Each row is followed by its tier, which names the range that a hidden value of the row falls in. A new part has a new value, new ranges and new names.
[   2 -367  242   17   97   95   -1   55 -130  162  178   28  -96 -124
  397   22 -365   24 -263   21  110 -305  188  230   84   82  -28  228
  -38 -195  108 -160  325  273   84 -293  364  313 -207  261  109]
Z
[ 122  176 -254   74  -20  -32 -172 -133   98   54  -57  285  314  -98
  207 -108 -280  -60  -10    7  -18   24  272 -219   88   51  127  125
  170  172 -191   95 -200   65  -31 -103   36    5  201  130 -199]
Z
[-247 -121   46  134  209  -13  188   95 -202  271  103  -13  -93 -130
   41 -233   72 -104  -38  413  165  -63 -169  176 -130 -228  238  -31
  -94 -441  306  -96  246 -173  -33   37  270   82  -89    6   19]
H
[ -38 -204   -9    2   71   15 -166  145 -264  250   18  140   51 -161
  440 -124 -519    8  -20  271  135 -162  194  232   48  -74  114  205
   77  -81    9 -210  294  132   94 -290  265  100  158  202  230]
T
[ 176 -423  309  198   -5  -16  168 -182  203  171  426 -117 -312  217
 -181  226 -259  -33 -488  155  -62 -265  147  246 -192  385  -91  -50
   49  -96  144    9  396   95  -96  -96  130  186 -329  -87   87]
H
[ 255 -278  206  143  -41   70  116  -59  175  -15  152   28 -334  162
  143  327 -254   49 -559 -303 -110 -156  310  116   53  615  -73   20
  110  158  -59  154  189  195 -107 -334  216   70 -323  142   -4]
Q
[ -32  203 -308   78  -61  -79  -99 -172   47  321  -13  232  102 -147
  -59 -168  -72 -113  189  285  -83  246   32 -254    2    3  216   10
  138   67 -226   16  -74 -229  -63  159  -35   42  209   12  -38]
N
[ -38  210 -133  141   75   74  107   71   87  -10 -110  189 -166   29
  137   29  164   15  -53 -109  -25  353    8 -206   70  381  122 -108
  131  148  -50  219 -117 -231 -231 -205  134 -113 -149  147 -150]
Q
[ -37 -225   61   93 -182 -133  136 -260   -9  458  220  -72 -336  -94
 -279   17   83  -60 -158  224 -155 -130  -21  114  -24   35  239   10
   70 -288  -69   47  361 -133   54  257   51  189 -124 -137   67]
T
[   7  255 -339  115   41  -69 -120 -137   96  222    0  255  216  -74
  -19 -205 -175 -149  158  294  -35  234   63 -254  -56   34  151   -7
   85  118 -183   -1 -151 -194 -133   96  -34   -2  252   45  -43]
A
[  76   79   18  195  165  124   57   26  279  -78  128  169  -68  220
   72  115 -102   23  -97   90   44  348   72 -183 -117  534 -118 -154
  178  277   83  111  -68 -165 -317 -327   91  -34 -238  103 -111]
N
[  14 -241  -17  -44  -29   27 -133  123 -316  280  -86  148 -119 -251
  521  -28 -477    7 -167  -41   18 -228  270  223  214   44  156  278
   17  -54 -178 -159  294  235  157 -267  337  146  121  313  264]
Q
[  85  222 -291   87    3  -35 -173 -136  117   96  -28  293  322  -81
  131 -143 -261  -85   83  140   -8  129  199 -265   26   37  116   71
  170  177 -174   60 -206  -31  -76  -51   -6    2  225   89 -169]
T
[ -60 -155  -19   54 -234 -147  111 -256  -68  488  113  -32 -341 -181
 -224  -16  148  -55 -110  129 -195 -101  -12   68   76    3  318   50
   74 -280 -175   79  314 -149   97  290   52  173  -63  -87   53]
Z
[ 109  198 -251  156  130  -33 -135  -90  150   -5   55  239  393   28
  119 -174 -349 -134  -21  194   64    8  185 -173  -84   13   43   39
   59  112  -24   27 -195   26 -145  -99   17  -21  214   67 -153]
A
[-119   53 -181   92   98  -79 -100  199 -279   84  -66  101  179  -64
  301 -249 -282   -9   47  344  193 -164   48  217  -19 -309  263   74
   88 -233  174   -7  192  -18   -3 -242  135 -159  273  -10   53]
T
[  59  154  -73   24   62  167 -173   15  162  -87  126  199   40   48
  366   82 -289   66   69 -133   26  197  103 -287  168  401 -255  147
   16  211 -140   -4  -20  102 -215 -401   80  288 -174  303   54]
T
[ -44 -350  176   17   44   38  100   80 -271  213   38   -7 -214 -221
  375   -7 -201  -15 -358 -110   57 -396  152  295  156  -29  159  226
 -109 -335   66  -83  339  255  144 -175  416  231 -158  234   97]
Q
[-144  719 -497  213  132  -51  -46  106  128 -300  -18  116  253  249
  -24 -228  185  -28  292  138  103  293 -277 -348  -18  -58   48 -156
  -40  -92  120  326 -205 -310 -459 -181 -228 -207  127 -144 -160]
A
[-298   40  -63  104   98  -46  208   77 -230  265  -69   29 -146 -207
   32 -245  341  -52   40  243   91   59 -194   68    9 -234  397  -44
    2 -423  189   79  135 -289  -11   93  225  -29  -70    1 -119]
Z
[-269  226 -210  120   69  -29  224  110 -193  184 -220  103 -214 -187
   48 -191  452  -54   44   39   10  232 -200  -84   93  -73  424  -98
    5 -268   44  202  -14 -362 -100   72  190 -140  -43   43 -152]
Q
[ -70  623 -421  106  -22    5  -91   55  110 -284  -92  159  124  123
  158  -77  182   66  207 -207    1  249 -121 -397  217  106   31   -2
   27   12  -87  371 -199 -143 -335 -266 -153  -72   12   23 -184]
G
[ 177 -464  308  124 -160  -48  178 -201   84  218  288 -128 -425   72
  -81  266 -147   25 -572 -116 -145 -394  229  298   16  349   58   61
   81 -160   -1  112  428  184   49  -77  184  187 -332  -28   41]
G
[ -81 -125  -32  101 -144 -138  117 -246  -19  489  190  -31 -283 -113
 -309  -55  100 -102  -43  327 -144  -21  -86   39  -58  -16  256  -25
   44 -274  -84    9  306 -222   16  315   19  172  -45 -146   90]
N
[ 109  112 -161  123   56  -35 -106 -104  107  -42   59  185  359   -9
  166 -122 -291  -71 -100   80   69 -145  217 -110   -5  -63   74  101
   94    5   23   92 -125  130  -61 -141   50   21  126   42 -234]
T
[ 179 -435  321  166  -51  -16  149 -189  185  171  400 -113 -317  177
 -136  242 -243    4 -483   95  -71 -285  179  243 -132  377  -69   -9
   90  -97  115   35  401  125  -52 -118  138  199 -342  -72   55]
N
[  45 -207   21  -44  -28   69 -153   41 -158  246   18  162  -98 -193
  456   26 -453   28 -112  -44   -1 -115  261   88  198  181   26  265
   47   45 -198 -153  234  208   90 -274  276  246    6  327  217]
G
[ -36  523 -320   93   50   87 -139   29  208 -229   43  196  136  145
  176  -30    9   53  253  -84   26  358 -102 -457  139  252 -153    5
   19  138  -87  204 -177 -124 -372 -306 -120   89  -71  105  -90]
T
[ -70  243 -119  208  221   95   96   81  196  -22   45  188  -44  159
    9  -34   86  -29   79  227   76  494  -99 -252 -147  367   -2 -222
  123  174  118  109 -127 -353 -358 -201   67 -103 -150   62 -117]
H
[-169  346 -348  151   87 -125  -61  192 -201  -86 -113   88  258   38
  159 -305  -28   -8  149  302  188  -63  -98   61  -20 -385  304  -30
   78 -283  222  192   46 -154 -140 -197  -23 -291  296 -151 -100]
T
[ 207 -142  132  146    9  101   92  -20  206  -56  103   94 -268  164
  168  276 -183   58 -421 -264  -78   25  257   -4   49  635  -83  -20
  141  236  -58  168   79   93 -170 -363  189   28 -306  172  -51]
Q
[-175  289 -170  185  193   59  128   84   95   61  -28  179  -57   49
  -24 -126  253  -38  170  270   77  509 -185 -255 -109  197  136 -217
  117   39  123  127 -124 -442 -300  -83   73 -120 -107   28 -154]
N
[  15 -330  168  114 -165 -115  170 -257   32  411  295 -118 -378  -23
 -276   90   19  -42 -278  196 -145 -216   21  190  -59  117  167    4
   63 -286   -7   42  424  -61   46  185   80  212 -213 -141   75]
T
[  -3  174  -56  173  151  108   63   53  212  -51   38  188  -68  146
   88   45   35   30   -1   74   43  415   11 -226  -61  445  -24 -152
  180  226   56  147 -109 -244 -300 -279   88  -72 -196  112 -146]
T
[-149  555 -460  155   -7 -137  -30  146 -117 -228 -190   87  209   79
  114 -247  198   29  142   15   95   -2 -137 -101  117 -291  319  -43
   65 -254  114  403  -84 -182 -215 -189 -119 -330  235 -165 -225]
G

Part 2:
[ -18  499   10   96   88  355   73  224  250   12  176   -5  -83  -72
  283   39 -321  365  357  141  137   98   25    5  328  125  -39  345
  236    8  136  -48  -97   -4   80   -1 -138 -132  -37 -124   45]
NF
[-123 -122 -164  -24   91 -147   22  106 -224   19    8 -131  -88 -342
  368  224   -2   84  228   24  119  -80   66    3   -8  -45  -48  361
    6  273   -8  228  171  223 -107  236 -213 -199 -186  -22  -69]
CG
[ 272 -246 -534    9  166 -115  563  354 -171  488 -280 -310  -61  283
   98  775  274  411   95 -194 -234 -211 -482 -467 -392 -196 -605  149
   63  148   66  318  376    3  -59  340   77  234  220  340  140]
Sl
[ 206 -398  271  366 -112 -135   30  137  105  346 -139  107 -128  -59
 -274  -92  279 -286    0    5  277   27 -170  208  105  -18  158  208
  128  115  216 -160  -19   54  246  -35  300 -227  315  287   16]
FQ
[ 278  -58 -204  -41  207  214  598  167  221  286 -222 -366  -19  414
 -222  107  313  353   90 -200 -256  -13 -312 -394 -239  161 -487 -293
  136   36   15  115   72 -290   21   53   63  148  223  283  158]
Mc
[  -5  250  -29   25  293  249  164  129  309  -78   89  -45  -18  176
  149 -211  -66   88  298   36  153  159  192 -172   41  176 -133  -69
  112  143  141 -208  -65  -35   75 -219 -122 -172   89  199  -57]
Ll
[ 239 -136  258  516 -269 -111   50  102   53  773 -228  165 -197 -164
 -117  368  238  -96  -97 -100  255  -69 -552  223  239  -62   76  471
  442  -62  183   55    7  -94  318   12  510   81  513  100   14]
FQ
[  43 -100   50   81   37   24   19   83  -23  153   91  -37 -139 -181
   40   12   59  126   91  -12   68  -32  -47   93   77   32   35  180
   59  157   73   66  -63   95   -1  102   74 -157    3   15  -50]
Ll
[ 136 -508 -363 -227   48 -109  498  176 -261  114 -307 -497  -24   19
 -122  319  311  300   53 -104 -353 -208 -240 -257 -391  -80 -404  -44
 -131  180 -152  414  315    3 -170  529 -219   15 -167  110  295]
NF
[-224  105  -74   23  108  198   22   58  -56  190 -158 -115  -27 -126
  242  234 -147  288  -19  -51  -11  -98  124  -13   45   92  -72    9
   15   89 -154   85   74   27   52  -93 -140  172   80 -271  114]
MJ
[-109  107 -204 -125   28  392  268   29  -14   49 -302 -263  -68   53
  145  154 -117  308   21   69  -56 -145  153 -172  -94   97 -293 -188
   86   19 -205  -40  -19 -102  138  -63 -188  180    0 -149  299]
Mc
[   5  -68  286  299  114 -152 -254  166  100  122  339  217 -101 -299
   80 -168   -5  -85  213   10  304  141   20  294  298   35  346  448
   28  239  284  -36  -59  268   -5   12  114 -405   63   83 -260]
Ll
[-150  299  269  -59 -134  525 -134 -281  130   -3   64   67 -182 -203
  -16 -348 -260  109 -121  151   78  -22  213  233  170  160  132 -218
  246 -122 -146 -244 -458 -143  213 -190   41   34   -3 -338  184]
Sl
[ -41  595  316  153   12  373 -246  -36  356 -210  486  287 -224 -289
  324 -481 -369  -54  428  316  515  230  273  263  494  170  273  375
  395   49  282 -386 -482   66  182 -212   17 -475 -109   -5 -215]
CG
[-209  -88  -10 -229  337  161   34   -7   82 -270   93 -166   87   45
  -39 -375  -74  121   72  -19 -141   85  370  -74 -186  143  -14 -373
 -254  197 -107  -45   14   85 -133  -18 -367 -141 -139  -54  115]
Sl
[ 214  -98   66  222 -272  -43  196 -107  -88  636 -244  -33 -263 -218
  -12  360  304   -9 -103 -119   99 -159 -528   69   40  -46 -135  270
  501  -52   15  201  -61 -210  197  137  408  130  294   67   12]
Ll
[ -71  -42  -98   46   -7   72   78   22  -82  111 -176  -51 -134 -133
  243  143   -8  -29   83   79  203  -90  113  -27  -20  -21 -103  118
  143  142  -18  -73   10   59  146  -55  -38  -52   57   51   47]
Ll
[  17  251  211  237 -107  189  -52   -3  147  401   14  182 -101 -107
   12  131 -153  100  -37   14  120   17 -257  161  187  -18   65  234
  354 -148   78  -50 -111  -84  213   -6  178  108  285 -135  141]
FQ
[-418  -97 -211 -187  584 -284   35   82  -29 -159  -32 -154  320   29
  304   29  -51  -32  180 -204 -124  157  267 -269 -369   11 -118 -140
 -297  305 -108  245  568  188 -289   85 -670  -46  -29   18   29]
CG
[ -94  -69  123  -28  229  116  -49   -7  174  -61  104   87   57  133
 -148 -328  -87  -74  -13   15   -2  122  190    7 -160    6   59 -266
  -96   79   50 -233  -39   71   42  -87 -126 -100  128   87  147]
MJ
[-248  139 -188   39  175   67  173   49  -13  119 -338 -202   -1 -109
  467  251   -4   49  181  -58  185  -32  193 -180   17  155 -210   76
  152  192 -128   90  227  -46   89 -204 -267   64   92  -51  -24]
CG
[-232  140  -45 -162   67  429   64  -47   25 -115 -135 -170  -34  -50
  109 -110 -240  253   -1  111  -37  -72  340  -19  -19  146  -87 -253
  -15   30 -221 -116 -116  -26   96 -114 -269   75  -94 -277  274]
Mc
[-227   43 -140 -161  165  283  165  120   38 -256 -181 -284   28  -46
  198 -111 -165  202  210  123   13  -12  417 -100   -1  175 -122 -118
 -116  176 -162  -42   78   42   23  -52 -458 -108 -199 -148  211]
NF
[-338  131 -249 -314  272   54   27   93 -148 -164   84 -173  169 -127
  274  214 -372  405  118   -1 -318  -13  105 -127 -230 -109 -136   42
 -196   67 -194  319  332  170 -270  413 -638   73 -271 -349  326]
NF
[ 314 -188  227  219 -315  249  193    7  131  262 -177  -44 -309  -79
 -281 -180  235  -79   12  142  240  -82 -151  184  192   98   11   82
  333   -5  109 -231 -353 -151  346  -53  390 -181  153  179  108]
FQ
[ 462 -299   87  194    2   98  283  227  269  137   49   34 -188  304
 -390 -259  280 -119  164  108  177   64 -165  -50  -66  -32 -105   -5
  129  111  362 -366 -214    6  224    3  347 -326  230  601   49]
Mc
[ -44   51  193  198 -225  177  -22 -156   -7  323 -221   17 -240 -320
  125   33   62  -82  -60   38  283  -97  -14  210  235  118   74  142
  374   12  -65  -64 -210 -128  282 -187  218   12  174 -130   -6]
Ll
[   0 -108  197  277  148 -113 -122  137  118  323  101  198    4  -23
  -70   21   22  -56   -6 -100  119   95 -120  128   49  -44  160  168
   21  103  186  -52   78  133   67  -40  132  -70  319   93  -33]
MJ
[ -59 -509 -222 -335  466 -205  268  125  -83 -249   61 -394  155  108
 -155 -220  265  142  143 -189 -359   50  141 -259 -471   54 -193 -343
 -445  368  -81  289  316  156 -385  344 -444 -231 -247  194   68]
Ll
[  14  159  409  279 -262  216  -36 -130  245  274 -159  122 -167 -238
  -77 -216    6 -203   -5   87  303   76  -90  300  357  151  199  166
  449 -111   42 -168 -226 -231  352 -189  176  -93  245 -100   92]
NF
[-125  328   65  -46 -109  598   78 -141  141   26 -180  -63 -155  -29
   86 -134 -252  183  -40  179  106  -76  240   36  115  169  -90 -227
  266 -112 -168 -285 -330 -187  301 -266  -33  135   59 -247  277]
Mc
[-173 -199 -111  -79  -49  -92  -17    7 -310  222 -137  -64    4 -254
   89  390 -124  170 -137  -22 -171 -177 -146   62 -205 -227  -48  162
  -36   13 -177  279  243  152  -61  402 -207  159  -33 -263  332]
FQ
[ -12  168  222  205  -25  313 -158  202  295 -312  165  236 -162  -85
  146 -461 -315 -226  378  445  571  165  498  226  363   55  255  279
   99  154  298 -631 -301  223  332 -282  -77 -540  -44  178   21]
NF
[  38  135   40   80 -199  155  239 -204   11  343 -299 -175 -229 -263
  181  128  200   -7   52  -40  175  -94 -212    4  123  168 -177  124
  536  -19 -110  143 -121 -311  199  -42  135   59  109  -42  -10]
CG
[ -23    7 -230   17   57  175  246  194  -50  183 -240 -187  -56   38
  181  344  -60  284   96   27   -1 -130  -11 -159  -65   -7 -262   90
   66   84  -55   43  127   24   96   50 -111  110   70  -19  203]
FQ
[-130   19 -544 -269  227  160  479   90  -87 -192 -413 -407  -19  149
  467  231   22   77  308   96   76 -106  317 -495 -344   36 -558 -156
   63  247 -150  -29  241  -34   50  -46 -456   -7 -123  229  153]
CG
[-247  221   65  -41  192  275  -31  -22   83   61   34 -110   10 -134
  146  -58 -173  327   17  -82  -81   18  171   38  110  219   24 -111
    1   67 -152   95  -39  -33  -36 -105 -189   85    1 -337   58]
Sl
[ 228 -301 -194   35  -34   -8  280  210 -142  305 -109 -157 -141   37
  -90  344  158  248   23  -16 -102 -175 -298 -103 -183 -152 -245  153
   40   95   63  129   77   79   22  323  128   13   67  169  181]
Mc
[ 193 -190  158  196   14  -15   60  182  170  119   75  101  -81   41
 -198 -160   83 -117  141   81  171   90 -105   96   36  -53   72  175
   80   92  252 -180  -45   94  133   82  114 -282  151  283   70]
FQ
[-203  458  292  214 -150  295  -40 -289  193  307 -231   32 -164 -357
  310  -67  -47 -107   30  -14  363   41   29  181  391  308   81  118
  591  -80 -124  -37 -212 -326  314 -385   80   85  229 -273  -78]
CG

New part:
[  61 -179  116   13   70   12  213  180   54    5 -132   35   42   70
 -132   51  -35 -153 -136 -184  188 -112   34  156  217   45   88 -289
  -45  124  -44  -13    3  225  131 -170 -151 -298   64   67  226]
Qr
[ -29   56 -235   44   54  -88 -229 -115 -167  -32 -112   36   94  -93
  -31   62  -22   -7   -4  -40  -25   55 -145  -38 -169   28   36 -108
 -190   -8   62   22   -1   79   21 -101  116  164   96   28 -191]
Qr
[  25  -72   18 -121 -355   98 -186   23  -83  -42  -62   38  125 -125
 -244  116  -88 -110   61  -92  130   45   48 -110  -34  137   54  109
  -86  -19   86  111  171  -45   52  230   77  -34  -91   74   -7]
SQ
[  73  -17   36   72    3 -129   59   56  -50  -39  -88  153   86   -8
   50   42   62  -63  -50  -72  -85  -84  -34  -15  -63    4   35 -248
  -34  -24   45   39 -126   96  -40 -118  -67  -30  113  139  -29]
JT
[  99 -140   63   16   77 -109  148  127  -76  -71   14  338   50   31
  -72   78  -46  -78 -140 -161   19 -183  -21  174  -12  147  178 -216
   38 -129  122 -118  -75  229 -121 -118 -134  -70   49  127   27]
CQ
[  48  149  -36  -36 -190  -16 -169 -133    2   32 -202 -270  170 -138
  133  -33  140 -138  156   37  -28  119  -52 -378   20 -150  -61 -211
 -218  196   49  279  -42 -181  207   34  135  -16   47   86 -102]
HS
[-139  191 -139   60  -21 -194 -375 -184 -215  -58  171  350  144 -140
  -94  111  -58  -26  -70 -134 -161  140 -108 -129 -276  157  183   58
 -189 -304  361  -15  110   91 -253    6  120  514  -60  154 -474]
HS
[-155  170   36  151   49  -36  -64  -38   55  -14   68  200  -44   58
   43    0   57  -38 -117  -85 -151   90   16   85  -92   23    0  -14
  -79  -75   73   38   30   32 -141 -137  -62  172   62  123 -134]
HS
[-184  132 -124   87 -199  -68 -270  -53 -209   32  -77   79  171 -152
 -210  168  -63 -105  -75 -103  -12  118  -53  -79  -75  165    6  128
 -236  -41  143  106  224  -49 -118    2  107  267  -19  171 -292]
SQ
[-175  154   39  117 -216 -143 -266   18 -108  -99   76  382  113  -52
  -71  152   -3  -65  -42 -119 -251  117   38 -136 -324  170    6  115
  -74 -258  201   86   70  -72 -288   52   20  392    9  253 -309]
HS
[-144  107 -117    4 -280  -50 -350  -60 -198   28 -199 -130  266 -205
 -205  151  -63 -182   46 -100   19  188  -70 -303  -55   98  -40   43
 -305   80  127  196  209 -113   57   78  190  203   -8  151 -243]
Qr
[   1   74  -26   52 -153   83  -74  -92   -7   64  -86  -98    9  -63
  -58  -27   46    4  -12    7    1   72  -27   22   11  -78  -71   38
 -108   95  -60  130   73   31   77   33   30  -71   46    6   -6]
SQ
[-132  155   23  -75 -332  243 -276  -46  138  -77 -137 -169  -23   -9
   49  -49   41 -129  200   43  -93  231   84 -203 -169   -9 -209  185
  -95  147  -60  232   94 -383  113  202  128   19   40   48   38]
JT
[-107  101  195  100 -188    6  -77    4   49  -10  163  282   -3   14
 -134   25    1  -32 -118 -141 -146  111   87   43 -103   59   21  145
   -6 -181  122   57  127  106 -183   85  -88  138  -39  144  -95]
JT
[-176   86   21   95  -73   77 -173  -18   40  -27   36  131  -47   43
 -144   17  -49  -16  -85 -117  -86  169   29  102 -152   50  -55  144
  -82  -60   -2   38  148   88  -54    2  -13  127   42   42  -44]
LH
[ -95   73 -118   59  -40  -56 -133  -30 -144   15 -124   26  119  -86
  -87   87  -36 -112  -60  -82   -6   41  -87  -15  -29  102   12  -38
 -186   38   87   45   90   -8  -38  -89   64  117   57  118 -160]
Qr
[ 140 -144   67 -116 -332  173  -61   84   51 -104 -108   34  -14  -10
  -92   35   -1   -6  129    3   66  -26  102  -20 -133   15  -53   39
   67   22 -117  121  -15  -57  125  223    2 -232   22   -1  208]
SQ
[-214  116  -81  244  286 -174   50   72  -71  -12  -64  258   10   91
   37   86    5 -109 -244 -149 -128  -26  -77  228  -41  139   22 -185
 -134  -25   68  -80  -14   98 -211 -411 -102  198  176  193 -167]
CQ
[ -64    6   85  142    1   76   71   58  102   14  -25   91 -100  103
  -70  -18   28   15 -133  -81  -36   33   50  233   -9  -37  -73   -8
   -7   33 -133   33   34  163    1 -106 -127 -113  107   27  122]
Qr
[ -54   31   -6  207  244  -53  237   76   42   74 -178  -23  -34  103
   77  -24   82  -80 -200  -74  -11  -80  -61  255  165  -56  -55 -292
  -98  192 -125    2  -74  152   31 -385 -149 -165  211   83   89]
LH
[  35  -12  127  -46  -76  139   41   50  173 -113   57  195 -131  109
   82  -47   50  -40   24  -29  -40  -26  113  112  -91   32   18  -16
   96  -45   -7   22  -62  -66  -27   47  -90 -112   26   46  141]
HS
[ 117 -137  -59 -264 -139  250  -42   14   42  -91 -145 -119  -10  -29
  -40  -14  -73 -165  150  -12  248  -58   17   13   79  113   73  -38
  -37  167   12   21   40 -178  210  140   82 -271  -32  -43  206]
Qr
[ 108  -61  130 -120 -290  208   77   34   62   10  -76  -62   -6  -33
  -75  -44   -1 -114   48   -9   91  -47   60   44  112   30  -19   70
   28  112  -16   87   69  -92   82  190  -23 -283  -28   35  189]
LH
[ -91   -2   -5  128  -67   16  -62   89   36  -13 -169  -10   19   44
  -90   78   27  -39  -56  -85   12   75   44   35  -56  -23 -108  -95
 -114   97 -151  136   39   67   95 -122  -43  -53  125   64   63]
SQ
[ 113  -94   24  -38   -7  182   72   -8   79 -126  187  389 -259  120
   -4  -71  -28  153  -53    8  -51 -126   46  426 -219   81   76  160
  219 -208  -39 -159  -63  137 -155   91 -116 -117   33  -72  152]
Qr
[-115  144  -74   83   10   -3 -292 -154    8  -42   46   77   -8   -6
  -37  -36   -1   43  -11  -74 -150  224  -59  -50 -260  -64  -26   24
 -140  -85   47   62   51  142   14  -11   69  225   70  -13 -152]
CQ
[   3  100  -31  125   -5  -98   -9 -116 -146   73   67  185   50  -83
  -70   -2    7   25 -161  -62 -113  -20 -118  132  -37   21   74   10
  -78 -114  138  -28   46  211 -171  -58  -26  116   34   90 -197]
LH
[-118   27   15   37 -286   68 -211   35  -52  -48   -4  172   34  -41
 -218  122  -63  -31  -27  -93  -20  106   73   16 -167  136  -36  207
  -65  -98   21   95  178  -22  -88  127   22  116  -22  102  -73]
SQ
[ 169 -120  -45 -121   42  100  116  -27  -16  -13  -39   31  -26  -18
  -24  -38  -31  -60  -23  -37  177 -151  -56  183  127   50  152 -140
   -8   63   47  -72  -26  102   87  -16  -25 -246    2  -35  128]
Qr
[ 176 -100  170 -176  -86  278   37  -55  262  -78  131   32 -178   93
   -3 -171   12   23   74  -35  100   25  103  111    4 -105   86  -16
  110   -2  -32   10  -23  133  192  193  -70 -305  -51 -139  298]
JT
[ 203  -99   64 -151 -270  227    1  -65   88   35  -90 -216   -2  -71
  -98  -77   29  -14  101   18  199    7   38  -32  131 -128    7  -26
  -29  163  -91  153   50   55  288  213   25 -363  -45  -96  227]
SQ
[  48   24  127  -68  -79  119   46   -8  175   -7  -38  -79  -16   32
   64  -70   80 -136   36  -51   83   30   73  -60  137  -67   35 -162
  -57  129   19  130   -4  -52  157    7  -43 -190  -10   39  128]
HS
[  22  -15   92 -150 -449  249 -157  -38   21    1    0  -44   26 -106
 -226   15  -62  -83   85  -32  117   92   91  -51   22   78   -7  274
  -35   25   41  139  226 -118   68  346   68 -119 -131   20   70]
SQ
[-255  322   70  246 -189 -120 -126  -27  -25   88 -100    5  134  -59
   45   64  135 -150  -90  -51 -244  177   13 -179  -25   -8 -163   20
 -213   57   73  250  102 -188 -155 -116    3  259   81  282 -280]
HS
[-139   66 -141  252  266 -138   21    6  -81   28  -59  183  -21   59
  -31   77   15   17 -240 -110  -39  -20  -88  274  -31   39   26 -169
 -144  -13  -33  -50    0  240 -103 -375  -86  115  162   82 -126]
SQ
[-177  135  112  145   22   30   42   43  123   45  -62   -5  -14   79
    5  -14   57 -150 -128 -115  -54  102   47   67  108   -6  -70  -75
 -124  119  -12   98   81  -10   -8 -176  -92   -7   80  135   10]
JT
[ -86  150  -98  -50  -29  117 -168 -160   22   53 -128 -263   58  -75
    8  -72    6 -160   49  -27   69  161  -81 -116  104  -39  -19  -46
 -245  214   67  122  124 -111  179  -22  131    2   14    2  -63]
CQ
[  71  -80   28  -75 -318   23 -183   14 -125  -98   48  269   78  -96
 -207  102  -86    4   33  -80  -36    0   20  -30 -239  143   68  149
   26 -205  113   20   73   63 -105  250   37   64  -48   78  -61]
Qr
